[141 108 189 107 143 176 159 157 140 167 159 108 151 162 112 122 118 156
 108 134 172 159 149 120 172 162  76 129]  Lodub
[146 163 100 140 153 115 123 124 147 124  51 116 120 125 148 133 125 117
 130 115 137 150 120  64  81  98 150 135]  mim
[159 159 127 140 148  88  86 107 193  93 183 139 141 137  98 162 105 118
 151 125 137 163 145 173 160 156 181 161]  tak
[120 107 155  95 108 124 127 135 109 131 195 137 117 157 124 147 126 139
 133 140 124  97 132 184 171 155 100 132]  mozo
[121  97  89 129 231 104 100 147 108 113 149 140 141 104 112 141 125 131
 163 129 143  95 173 145 147 151 100 171]  sosu
[170 183 131 147 118 150 147 134 181 149 110 119 124 140 105 141 140 127
 113 112 121 164 131 107  83  95 178 102]  tisa
[125 124  91 117 175  56  74 103  92  79 145 118 117 136  61 114  82  87
 103 103 100 133 159 135 147 113 110 111]  latan
[118 122 162 176 108 189 167 134 173 157 159 143 156  76 141 108 159 140
 112 129 107 159 120 162 151 149 172 108]  tonuf
[133 146 100 134 106  68  83  90 161  79  70 128 138 152 162 146  90 112
 165 129 161 152  99  78  96 128 166 175]  fosif
[163 151 144  89  97 132 140 127 141 134 144 126  97 191 141 179 126 135
 164 119 155 108 123 145 103 140 133 175]  Riful
[124 136 100  92 147  79 118  74 123  82 136 111 133  57 114 117 145 103
 159 135 175  87 113  91 125 110 109  61]  faf
order: [176 108 189 167 134 173 157 159 143 156  76 141 108 159 140 112 129 107
 159 120 162 151 149 172 108 118 122 162]
tonuf
order: [ 56  61  74  79  82  87  91  92 100 103 103 103 110 111 113 114 117 117
 118 124 125 133 135 136 145 147 159 175]
latan
q: [124 136 100  92 147  79 118  74 123  82 136 111 133  57 114 117 145 103
 159 135 175  87 113  91 125 110 109  61]
faf
after: [193]
[93]
q: [146 163 100 140 153 115 123 124 147 124  51 116 120 125 148 133 125 117
 130 115 137 150 120  64  81  98 150 135]
mim

[129 131 122 113 115 138 136 156  84 137 109 125 153 123 126  97 141 155
  64 140]  sosu
[129 131 122 113 115 138 136 156  84 114 109 125 153 123 126  97 141 155
  48  99]  faf
[155 189 180 160  43 161  86 140 161 158 109  89 152 109  93 110 194 136
 109 148]  tak
after: [180]
[160]
order: [152 109  93 110 194 136 109 148 155 189 180 160  43 161  86 140 161 158
 109  89]
tak
q: [155 189 180 160  43 161  86 140 161 158 109  89 152 109  93 110 194 136
 109 148]
tak

[158 125 137 153 181  96  92 158 125 107] = sosu
[123 108 132 133 146 111 128 148 108 127] = fosif
[ 75 109 163 123  77 108 132 111 108 157] = faf
[104 110 108 158 112  64  50 167 110 127] = tonuf
[ 79 109  85 169 164  75  77 111 109 157] = tisa
[132 108 123 108 164  75  77 111 109 157] = Lodub
order: [157 109 111  77  75 164 108 123 108 132]
Lodub
after: [148]
[108]
q: [ 75 109 163]
faf
after: [181]
[96]

[140 154 155 126 104 164 151 169 146 184 160 104 122 119  81  93 161 140
 130 150 150 134 172 139 104 126 118 189 152 165] = tonuf
[ 42 137 148  97  95 157  38  77 106 162  79 119  84 117  96  95 126  71
  97 103 129 118 147 129 116 193 108 164  97 119] = fusig
[151 100  92 158 165 118 156 166 130 152 148 156 172 154  64 149  94 150
 123  80 160  90 141 121 159 160 145 144  82 106] = mozo
q: [152 148 156 172 154  64 149  94 150 123  80 160]
mozo
q: [137 148  97  95 157  38]
fusig

[143  88 122 136  29]  faf
[199 139 129 154 116]  mim
[143  88 122 122  95]  Riful
q: [154 116]
mim
dup Riful: 
[122]
q: [143  88 122 122  95]
Riful

[103 103 128 128] = faf
[222 142 222 222] = Lodub
[103 103 127 128] = fusig
after: [127]
[128]
dup Lodub: 
[222]
dup fusig: 
[103]
q: [222 142 222 222]
Lodub
order: [222 222 142 222]
Lodub
q: [103 103 128 128]
faf
order: [103 128 128 103]
faf

